Below is a small trained network, with its code and all its weights. Each question gives an input and a class and asks what happens when units are switched off, that is, made to give their printed mean instead of their output.

import numpy as np


def w(rows, s, z=0):
    codes = np.array(rows[::2]) - 128.0
    scale = np.full(codes.shape[1], s)
    scale[-1] = z or s
    return codes * scale


def f(y):
    return y / 2 * (1 + np.tanh(0.7978845608 * (y + 0.044715 * y**3)))


def log_softmax(a):
    a = a - a.max(-1, keepdims=True)
    return a - np.log(np.exp(a).sum(-1, keepdims=True))


def net(x, mask):
    res = np.array(x, float).reshape(1, 4) / 4 @ E
    y = f(res @ A[0][:, :-1].T + A[0][:, -1])
    res = res + np.where(mask, y, B[0][:, -1]) @ B[0][:, :-1]
    return log_softmax(res[-1] @ U[:, :-1].T + U[:, -1])


A, B = {}, {}
E = w([
[181,110,135,171,88,61,177,80,72,164,176,150],'x0',
[113,45,115,193,192,191,75,157,43,213,154,154],'x1',
[80,120,108,84,98,97,168,163,131,87,82,149],'x2',
[171,122,209,188,65,150,130,192,165,247,136,110],'x3',
],0.013)
A[0] = w([
[74,190,115,54,137,109,111,151,132,99,76,119,241],'neuron 0',
[103,169,141,52,121,110,97,92,191,58,146,88,136],'neuron 1',
[136,48,103,192,124,121,161,113,62,170,148,158,130],'neuron 2',
[53,132,22,28,182,120,124,128,123,3,116,157,148],'neuron 3',
[131,133,69,111,156,112,135,60,142,79,117,157,159],'neuron 4',
[134,84,113,175,157,112,83,93,42,151,207,155,150],'neuron 5',
[176,130,106,165,120,136,130,116,166,158,198,139,4],'neuron 6',
[126,104,94,172,166,140,116,110,54,146,162,149,10],'neuron 7',
[168,177,144,161,92,124,117,160,213,165,99,127,253],'neuron 8',
[149,199,149,80,51,42,177,107,149,92,140,140,111],'neuron 9',
],0.012,0.0041)
B[0] = w([
[101,37,153,82,34,116,145,95,189,155,169,207,198],'neuron 0',
[2,147,174,185,124,129,128,153,144,119,158,118,199],'neuron 1',
[42,64,209,171,142,156,130,191,170,127,132,83,191],'neuron 2',
[233,119,52,31,59,37,97,108,35,199,148,219,254],'neuron 3',
[58,194,150,88,203,105,92,76,113,146,177,7,186],'neuron 4',
[209,174,153,227,139,179,237,185,125,64,80,130,196],'neuron 5',
[95,152,80,80,99,206,110,146,132,127,89,156,154],'neuron 6',
[206,96,173,137,127,147,168,151,149,52,53,81,172],'neuron 7',
[120,113,145,189,147,202,153,228,79,120,128,156,196],'neuron 8',
[45,246,46,94,157,96,29,163,107,200,130,141,222],'neuron 9',
],0.0093,0.027)
U = w([
[118,113,53,47,102,3,96,79,117,163,156,176,154],'0',
[166,71,222,144,117,195,214,161,188,72,95,112,179],'1',
[39,163,139,136,186,185,76,162,147,189,136,93,168],'2',
[215,76,54,54,146,113,132,118,84,133,83,155,3],'3',
[165,214,49,116,130,116,127,156,69,158,131,179,126],'4',
[196,160,130,123,195,43,174,98,64,73,113,48,87],'5',
[186,182,153,159,183,179,179,4,254,18,120,41,39],'6',
],0.0092,0.0043)

Each question gives the input, the list of numbers given to net, and the class t.
The units are the neurons (one row each of A and B). Each row of codes is followed by its name. A weight is (code - 128) times the scale printed after its matrix; where a second scale follows, it is the last column's (A, B and U).
mask holds one flag per neuron, in row order. A switched-off neuron (its flag False) gives its mean, the last column of its row in B, instead of its output. The means were averaged over made-up inputs and are rounded, as every weight is.
A unit's drop is (log p(t) with every unit on - log p(t) with that unit switched off) / (log p(t) with every unit on - log p(t) with every unit switched off).
The circuit of an input: a set's keep is (log p(t) with only the set's units on - log p(t) with every unit switched off) / (log p(t) with every unit on - log p(t) with every unit switched off). Starting from all 10 units, units are removed one at a time, each time the one whose removal leaves the highest keep (on an exact tie, the one counted first), for as long as the keep stays at least 0.8.
circuit, biggest first: the units of the circuit, biggest drop first
unit that matters most: the unit with the biggest drop
top k neurons: the k neurons with the biggest drops, biggest first
drop when u is switched off: that unit's drop, to one decimal
input [8,-5,3,0], class 2: top 2 neurons : (neuron 3; neuron 0)
input [0,3,3,-2], class 3: circuit, biggest first : (neuron 9; neuron 1)
input [-6,-7,5,3], class 0: unit that matters most : neuron 0
input [-4,-6,7,8], class 2: top 2 neurons : (neuron 3; neuron 9)
input [2,-3,-6,8], class 2: top 2 neurons : (neuron 3; neuron 5)
input [-8,-1,-4,5], class 1: top 3 neurons : (neuron 9; neuron 3; neuron 4)
input [7,-6,7,3], class 4: top 2 neurons : (neuron 2; neuron 4)
input [-4,5,1,7], class 1: top 2 neurons : (neuron 9; neuron 4)
input [0,-2,-1,4], class 2: top 2 neurons : (neuron 3; neuron 5)
input [7,-7,3,0], class 2: top 3 neurons : (neuron 3; neuron 1; neuron 9)
input [8,-3,-4,0], class 2: top 2 neurons : (neuron 3; neuron 2)
input [-8,8,-4,-4], class 3: top 2 neurons : (neuron 3; neuron 1)
input [-4,5,-7,-1], class 1: drop when neuron 8 is switched off : 0.0
input [5,8,6,-5], class 1: unit that matters most : neuron 2
input [4,-8,-1,8], class 2: drop when neuron 5 is switched off : 0.1
input [7,2,3,-4], class 5: drop when neuron 0 is switched off : 0.2
